Below are the code and all the weights of a small trained network. Each question names an input and a class and asks about switching units off, where a switched-off unit gives its printed mean instead of its output.

import numpy as np


def w(rows, s, z=0):
    codes = np.array(rows[::2]) - 128.0
    scale = np.full(codes.shape[1], s)
    scale[-1] = z or s
    return codes * scale


def f(y):
    return np.maximum(y, 0)


def log_softmax(a):
    a = a - a.max(-1, keepdims=True)
    return a - np.log(np.exp(a).sum(-1, keepdims=True))


def net(x, mask):
    res = np.array(x, float).reshape(1, 7) / 4 @ E
    y = f(res @ A[0][:, :-1].T + A[0][:, -1])
    res = res + np.where(mask, y, B[0][:, -1]) @ B[0][:, :-1]
    return log_softmax(res[-1] @ U[:, :-1].T + U[:, -1])


A, B = {}, {}
E = w([
[141,114,128,132,142,145,108,116],'x0',
[123,153,78,138,151,143,94,124],'x1',
[136,123,119,111,108,137,123,164],'x2',
[111,39,101,225,106,104,147,187],'x3',
[174,103,62,83,80,41,48,68],'x4',
[115,127,148,107,88,98,170,169],'x5',
[151,112,37,104,98,182,249,83],'x6',
],0.011)
A[0] = w([
[132,225,138,55,121,174,108,119,54],'n1',
[168,182,188,2,192,125,172,98,55],'n2',
[52,165,177,151,180,233,156,191,31],'n3',
[93,96,210,112,162,173,222,103,166],'n4',
[120,184,149,56,168,131,92,112,103],'n5',
[117,182,238,157,166,77,13,192,13],'n6',
[78,125,118,162,181,175,98,97,253],'n7',
],0.0064,0.0034)
B[0] = w([
[50,142,142,194,141,118,135,147,204],'n1',
[45,17,132,218,145,165,157,145,224],'n2',
[22,128,147,54,9,39,31,54,222],'n3',
[124,164,116,55,133,72,140,121,219],'n4',
[75,44,172,186,130,116,134,189,205],'n5',
[242,254,56,157,78,179,237,108,254],'n6',
[160,121,165,48,154,113,133,190,195],'n7',
],0.0075,0.0084)
U = w([
[116,138,137,67,63,88,29,64,87],'0',
[193,189,110,143,110,213,192,105,86],'1',
[142,122,147,118,160,120,113,154,255],'2',
[93,67,152,248,151,147,112,175,58],'3',
],0.011,0.0063)

Each question gives the input, the list of numbers given to net, and the class t.
The units are the neurons (one row each of A and B). Each row of codes is followed by its name. A weight is (code - 128) times the scale printed after its matrix; where a second scale follows, it is the last column's (A, B and U).
mask holds one flag per neuron, in row order. A switched-off neuron (its flag False) gives its mean, the last column of its row in B, instead of its output. The means were averaged over made-up inputs and are rounded, as every weight is.
A unit's drop is (log p(t) with every unit on - log p(t) with that unit switched off) / (log p(t) with every unit on - log p(t) with every unit switched off).
The circuit of an input: a set's keep is (log p(t) with only the set's units on - log p(t) with every unit switched off) / (log p(t) with every unit on - log p(t) with every unit switched off). Starting from all 7 units, units are removed one at a time, each time the one whose removal leaves the highest keep (on an exact tie, the one counted first), for as long as the keep stays at least 0.8.
units of the circuit, in order: the units of the circuit, biggest drop first
most important unit: the unit with the biggest drop
top k neurons: the k neurons with the biggest drops, biggest first
drop of u: that unit's drop, to one decimal
input [-1,8,3,8,1,-3,-1], class 2: units of the circuit, in order : [n2]
input [-1,-2,2,-7,3,-5,-6], class 3: units of the circuit, in order : [n5 n2]
input [5,-1,2,4,5,6,-7], class 1: units of the circuit, in order : [n6 n3]
input [-2,-1,-7,-7,-1,-4,2], class 3: units of the circuit, in order : [n2 n5]
input [6,1,4,6,-7,-6,-2], class 0: units of the circuit, in order : [n3 n2]
input [5,-5,-2,-6,-1,-3,3], class 3: units of the circuit, in order : [n2 n6]
input [4,6,7,-8,-3,-8,-6], class 3: top 3 neurons : [n5 n2 n1]
input [5,0,5,-7,-8,-7,3], class 0: top 2 neurons : [n3 n4]
input [-5,-7,4,6,-4,-8,6], class 2: top 4 neurons : [n6 n4 n2 n3]
input [-8,2,-2,-2,-6,-8,6], class 0: units of the circuit, in order : [n3 n6]
input [3,-7,-1,-4,3,1,-4], class 2: top 2 neurons : [n3 n5]
input [-7,-5,-8,-8,7,-5,-3], class 3: units of the circuit, in order : [n2 n5 n3]
input [7,-6,3,-7,-2,-7,2], class 3: units of the circuit, in order : [n2 n6]
input [6,-6,8,-5,-4,-5,2], class 2: most important unit : n4
input [-3,-8,-7,0,-3,8,4], class 2: top 2 neurons : [n6 n4]
input [-2,-1,2,-2,-8,3,1], class 0: drop of n4 : 0.0
input [2,0,-7,2,-8,-1,-2], class 0: drop of n3 : 0.5
input [5,6,-5,-3,-5,6,-6], class 1: drop of n6 : 2.4
input [6,-7,-3,-5,4,-3,0], class 2: drop of n3 : 0.5
input [-4,7,-5,-5,-2,7,5], class 2: units of the circuit, in order : [n6]
input [6,3,-1,-2,-7,-1,7], class 0: units of the circuit, in order : [n3 n6]
input [1,-2,-7,-5,-8,4,5], class 0: top 2 neurons : [n3 n4]
